Below are the code and all the weights of a small trained network. Each question names an input and a class and asks about switching units off, where a switched-off unit gives its printed mean instead of its output.

import numpy as np


def w(rows, s, z=0):
    codes = np.array(rows[::2]) - 128.0
    scale = np.full(codes.shape[1], s)
    scale[-1] = z or s
    return codes * scale


def norm(h):
    return h / np.sqrt((h * h).mean(-1, keepdims=True) + 1e-5)


def f(y):
    return y / 2 * (1 + np.tanh(0.7978845608 * (y + 0.044715 * y**3)))


def log_softmax(a):
    a = a - a.max(-1, keepdims=True)
    return a - np.log(np.exp(a).sum(-1, keepdims=True))


def net(x, mask):
    res = np.array(x, float).reshape(1, 3) / 4 @ E
    u = 0
    for l in range(2):
        y = f(norm(res) @ A[l][:, :-1].T + A[l][:, -1])
        res = res + np.where(mask[u : u + 4], y, B[l][:, -1]) @ B[l][:, :-1]
        u += 4
    return log_softmax(norm(res)[-1] @ U[:, :-1].T + U[:, -1])


A, B = {}, {}
E = w([
[100,183,110,30],'x0',
[225,83,254,102],'x1',
[66,17,175,109],'x2',
],0.0087)
A[0] = w([
[54,95,74,50,2],'L0N0',
[112,164,112,73,65],'L0N1',
[45,2,55,114,25],'L0N2',
[178,100,187,171,106],'L0N3',
],0.0096,0.0054)
B[0] = w([
[68,109,190,47,187],'L0N0',
[83,218,107,126,140],'L0N1',
[76,247,251,166,252],'L0N2',
[111,192,153,144,212],'L0N3',
],0.012,0.0035)
A[1] = w([
[140,121,68,197,3],'L1N0',
[67,156,194,109,91],'L1N1',
[122,4,164,78,131],'L1N2',
[140,134,161,50,26],'L1N3',
],0.016,0.0043)
B[1] = w([
[136,40,67,8,157],'L1N0',
[146,66,86,127,255],'L1N1',
[132,53,30,185,196],'L1N2',
[163,194,83,22,165],'L1N3',
],0.012,0.007)
U = w([
[151,71,32,99,253],'0',
[87,204,58,100,52],'1',
[59,123,178,209,152],'2',
[43,104,160,26,53],'3',
[252,146,203,187,32],'4',
[196,187,165,47,122],'5',
[176,42,140,201,90],'6',
],0.024,0.0055)

Each question gives the input, the list of numbers given to net, and the class t.
The units are the neurons (one row each of A and B). Each row of codes is followed by its name. A weight is (code - 128) times the scale printed after its matrix; where a second scale follows, it is the last column's (A, B and U).
mask holds one flag per neuron, layer by layer. A switched-off neuron (its flag False) gives its mean, the last column of its row in B, instead of its output. The means were averaged over made-up inputs and are rounded, as every weight is.
A unit's drop is (log p(t) with every unit on - log p(t) with that unit switched off) / (log p(t) with every unit on - log p(t) with every unit switched off).
The circuit of an input: a set's keep is (log p(t) with only the set's units on - log p(t) with every unit switched off) / (log p(t) with every unit on - log p(t) with every unit switched off). Starting from all 8 units, units are removed one at a time, each time the one whose removal leaves the highest keep (on an exact tie, the one counted first), for as long as the keep stays at least 0.8.
circuit, biggest first: the units of the circuit, biggest drop first
k most important neurons: the k neurons with the biggest drops, biggest first
top k neurons in layer l: the k neurons of layer l with the biggest drops, biggest first
drop of u: that unit's drop, to one decimal
input [-6,-6,1], class 2: 4 most important neurons -> [L0N2 L1N2 L1N3 L1N1]
input [0,-8,8], class 2: circuit, biggest first -> [L0N2]
input [1,-7,2], class 3: 2 most important neurons -> [L0N0 L1N2]
input [-1,-2,-8], class 0: top 2 neurons in layer 0 -> [L0N2 L0N3]
input [-1,-6,-7], class 0: top 3 neurons in layer 0 -> [L0N2 L0N3 L0N0]
input [-1,-2,-6], class 0: top 3 neurons in layer 0 -> [L0N2 L0N3 L0N0]
input [8,4,2], class 0: 3 most important neurons -> [L0N2 L1N2 L0N3]
input [0,1,-6], class 4: 3 most important neurons -> [L1N3 L1N1 L1N2]
input [-4,0,0], class 0: 3 most important neurons -> [L0N2 L1N0 L0N0]
input [-7,-1,4], class 2: 2 most important neurons -> [L0N2 L1N2]
input [-5,0,-7], class 0: 2 most important neurons -> [L0N2 L1N0]
input [-6,-2,-1], class 0: 2 most important neurons -> [L1N0 L0N2]
input [-5,-2,2], class 2: 2 most important neurons -> [L0N2 L1N2]
input [8,4,7], class 0: circuit, biggest first -> [L1N2]
input [1,7,2], class 0: 3 most important neurons -> [L0N2 L1N2 L1N3]
input [-1,-4,7], class 2: drop of L0N0 -> -0.1
input [-6,-1,-6], class 0: drop of L1N0 -> 2.2
input [-8,-2,5], class 2: drop of L0N2 -> 0.8
